Here is a tiny trained network, its code and every weight. The questions are about switching its units off for an input and a class, where a switched-off unit gives its printed mean instead of its output.

import numpy as np


def w(rows, s, z=0):
    codes = np.array(rows[::2]) - 128.0
    scale = np.full(codes.shape[1], s)
    scale[-1] = z or s
    return codes * scale


def norm(h):
    return h / np.sqrt((h * h).mean(-1, keepdims=True) + 1e-5)


def f(y):
    return np.maximum(y, 0)


def log_softmax(a):
    a = a - a.max(-1, keepdims=True)
    return a - np.log(np.exp(a).sum(-1, keepdims=True))


def net(x, mask):
    res = np.array(x, float).reshape(1, 8) / 4 @ E
    u = 0
    for l in range(4):
        y = f(norm(res) @ A[l][:, :-1].T + A[l][:, -1])
        res = res + np.where(mask[u : u + 8], y, B[l][:, -1]) @ B[l][:, :-1]
        u += 8
    return log_softmax(norm(res)[-1] @ U[:, :-1].T + U[:, -1])


A, B = {}, {}
E = w([
[127,128,128,128,127,127,124,127,126,130],'x0',
[147,240,128,223,121,175,117,17,167,149],'x1',
[205,250,56,121,107,42,124,209,204,205],'x2',
[90,194,221,42,130,144,125,141,149,135],'x3',
[129,126,128,128,129,127,125,127,130,132],'x4',
[128,128,128,126,128,129,128,127,132,129],'x5',
[236,108,226,154,123,86,115,115,68,165],'x6',
[128,127,127,126,129,128,125,128,128,127],'x7',
],0.018)
A[0] = w([
[213,68,192,108,121,84,119,177,102,139,27],'0.n0',
[188,13,5,179,132,102,125,165,115,129,23],'0.n1',
[72,176,151,89,137,125,136,157,106,127,59],'0.n2',
[85,31,142,79,125,129,122,153,135,132,152],'0.n3',
[70,114,36,83,124,130,125,159,146,126,66],'0.n4',
[111,161,222,10,131,128,126,185,148,129,47],'0.n5',
[155,78,117,54,136,90,135,233,110,135,7],'0.n6',
[162,130,72,69,129,89,121,240,138,129,150],'0.n7',
],0.034,0.013)
B[0] = w([
[156,89,132,162,213,197,156,182,189,157,212],'0.n0',
[109,139,254,111,40,86,150,102,196,129,231],'0.n1',
[93,132,161,136,90,135,145,126,193,129,166],'0.n2',
[124,86,76,124,131,160,107,108,71,79,221],'0.n3',
[86,121,115,136,165,185,117,174,221,137,205],'0.n4',
[113,138,242,123,53,81,144,100,187,135,225],'0.n5',
[197,115,78,127,74,111,52,144,98,13,221],'0.n6',
[84,150,72,116,131,105,146,145,60,184,253],'0.n7',
],0.041,0.028)
A[1] = w([
[183,190,101,109,135,72,116,147,150,192,48],'1.n0',
[253,145,152,132,180,98,125,131,131,154,1],'1.n1',
[178,248,106,184,133,132,122,75,172,153,159],'1.n2',
[184,131,119,67,161,69,151,86,125,148,44],'1.n3',
[181,153,99,129,145,83,79,113,128,129,23],'1.n4',
[134,122,125,86,156,92,121,107,127,123,72],'1.n5',
[132,176,99,112,118,67,139,177,83,195,40],'1.n6',
[166,222,91,123,144,128,123,74,111,126,39],'1.n7',
],0.044,0.0046)
B[1] = w([
[53,191,72,49,87,92,233,78,88,185,194],'1.n0',
[109,67,134,204,253,230,184,184,163,198,180],'1.n1',
[233,128,131,227,71,60,33,232,110,15,253],'1.n2',
[106,216,123,92,155,102,103,104,149,180,133],'1.n3',
[160,153,173,20,51,139,87,106,165,178,140],'1.n4',
[135,111,152,121,162,110,145,195,92,103,128],'1.n5',
[180,231,68,127,126,168,190,68,2,210,190],'1.n6',
[72,84,53,85,97,94,40,163,132,61,170],'1.n7',
],0.021,0.023)
A[2] = w([
[132,21,187,112,134,154,109,89,114,90,202],'2.n0',
[88,58,145,94,187,158,143,18,11,151,90],'2.n1',
[161,114,106,101,175,70,138,63,178,123,79],'2.n2',
[181,103,121,48,182,73,110,49,157,149,12],'2.n3',
[157,108,101,46,169,97,153,37,154,137,67],'2.n4',
[146,110,122,48,218,71,107,43,124,133,49],'2.n5',
[169,106,149,45,187,81,97,34,104,147,1],'2.n6',
[169,122,126,4,226,122,108,7,112,114,96],'2.n7',
],0.032,0.0045)
B[2] = w([
[105,206,137,148,146,75,188,99,4,239,253],'2.n0',
[162,160,100,36,149,143,237,38,19,249,158],'2.n1',
[167,142,82,132,134,101,71,140,162,146,128],'2.n2',
[149,96,175,118,166,175,143,150,136,103,128],'2.n3',
[110,10,87,145,74,130,100,174,116,169,129],'2.n4',
[91,177,124,99,115,111,44,55,228,138,129],'2.n5',
[111,96,111,94,146,219,68,65,119,27,130],'2.n6',
[23,97,135,149,88,139,133,54,194,119,134],'2.n7',
],0.019,0.023)
A[3] = w([
[137,74,86,129,134,120,78,153,61,44,136],'3.n0',
[141,119,141,169,203,117,58,123,171,108,124],'3.n1',
[43,83,111,111,179,169,132,69,41,118,180],'3.n2',
[136,104,73,107,185,144,123,69,135,150,6],'3.n3',
[3,142,42,86,178,189,88,169,212,98,130],'3.n4',
[125,173,114,171,184,167,48,58,136,125,53],'3.n5',
[148,121,141,153,201,179,145,178,169,164,47],'3.n6',
[218,139,81,65,107,109,96,157,105,106,37],'3.n7',
],0.033,0.0024)
B[3] = w([
[180,132,92,83,165,117,58,114,134,123,251],'3.n0',
[108,44,111,68,135,150,155,132,81,131,179],'3.n1',
[124,204,57,137,110,95,158,184,131,161,205],'3.n2',
[73,130,138,130,102,158,100,149,112,183,150],'3.n3',
[205,87,160,187,255,161,168,120,107,148,227],'3.n4',
[79,110,128,137,113,143,225,179,120,35,137],'3.n5',
[54,163,63,105,185,145,93,73,169,103,202],'3.n6',
[104,102,139,149,182,142,109,37,82,80,205],'3.n7',
],0.035,0.02)
U = w([
[111,163,255,130,29,58,135,88,195,137,117],'0',
[190,95,42,111,115,106,27,154,47,21,6],'1',
[105,221,48,116,127,109,170,108,32,203,161],'2',
[118,101,116,158,249,204,139,161,191,161,206],'3',
],0.014,0.0022)

Each question gives the input, the list of numbers given to net, and the class t.
The units are the neurons (one row each of A and B). Each row of codes is followed by its name. A weight is (code - 128) times the scale printed after its matrix; where a second scale follows, it is the last column's (A, B and U).
mask holds one flag per neuron, layer by layer. A switched-off neuron (its flag False) gives its mean, the last column of its row in B, instead of its output. The means were averaged over made-up inputs and are rounded, as every weight is.
A unit's drop is (log p(t) with every unit on - log p(t) with that unit switched off) / (log p(t) with every unit on - log p(t) with every unit switched off).
The circuit of an input: a set's keep is (log p(t) with only the set's units on - log p(t) with every unit switched off) / (log p(t) with every unit on - log p(t) with every unit switched off). Starting from the 12 units with the biggest drops (on a tie, the unit counted first), units are removed one at a time, each time the one whose removal leaves the highest keep (on an exact tie, the one counted first), for as long as the keep stays at least 0.8.
units of the circuit, in order: the units of the circuit, biggest drop first
most important unit: the unit with the biggest drop
k most important neurons: the k neurons with the biggest drops, biggest first
k most important neurons of layer l: the k neurons of layer l with the biggest drops, biggest first
input [-5,-4,-7,4,-3,8,3,-3], class 2: most important unit	0.n3
input [8,7,-2,-5,0,0,1,2], class 1: 4 most important neurons of layer 0	0.n3, 0.n7, 0.n5, 0.n0
input [-4,7,7,-3,-1,5,-4,1], class 1: 2 most important neurons	1.n2, 0.n7
input [-1,5,5,-1,6,0,6,-1], class 3: 3 most important neurons	1.n1, 0.n7, 0.n6
input [1,2,-2,1,2,0,-1,6], class 1: units of the circuit, in order	0.n1, 0.n7
input [-8,-2,-8,7,-8,-2,8,-5], class 2: 4 most important neurons	0.n1, 2.n0, 0.n3, 1.n2
input [0,-6,5,5,-2,3,2,2], class 1: 3 most important neurons	0.n6, 0.n1, 0.n7
input [-3,-6,-7,-1,-2,4,7,-3], class 2: 2 most important neurons	0.n3, 1.n2
input [-3,2,5,-7,8,7,-8,1], class 3: 3 most important neurons	0.n4, 0.n5, 3.n4
input [3,8,4,-7,5,2,-7,2], class 1: 3 most important neurons	1.n2, 0.n5, 0.n0
input [6,-4,-8,7,-3,5,4,-5], class 2: 2 most important neurons of layer 2	2.n0, 2.n1
input [0,-3,2,2,7,-8,3,-7], class 1: 3 most important neurons	0.n6, 0.n1, 0.n7
input [-4,7,3,-3,2,0,-8,6], class 3: 3 most important neurons	0.n4, 0.n6, 3.n4
input [-1,0,-7,-3,6,-5,-6,4], class 2: most important neuron	0.n3
input [7,-6,-6,1,8,-8,8,0], class 3: 3 most important neurons	0.n0, 0.n7, 1.n2
input [-2,-2,-8,-6,-6,2,1,-8], class 2: 3 most important neurons	0.n3, 0.n5, 1.n2
input [-2,7,3,0,0,8,4,-1], class 1: 3 most important neurons of layer 0	0.n7, 0.n0, 0.n1
input [0,-7,-8,-2,7,6,-8,1], class 2: 2 most important neurons of layer 1	1.n2, 1.n7
input [8,8,5,5,3,-8,-5,8], class 1: 2 most important neurons of layer 0	0.n1, 0.n7
input [4,8,-2,-1,-3,0,-6,7], class 1: 3 most important neurons of layer 0	0.n7, 0.n1, 0.n3
input [-8,-4,-7,6,-2,-2,-1,4], class 2: units of the circuit, in order	1.n2
input [-5,7,6,8,-5,7,5,-2], class 0: 3 most important neurons of layer 0	0.n7, 0.n0, 0.n6
input [-1,0,0,-7,2,-8,8,-4], class 3: 2 most important neurons of layer 0	0.n0, 0.n5
input [-2,-7,7,7,1,-7,6,-2], class 0: 3 most important neurons of layer 0	0.n5, 0.n3, 0.n2
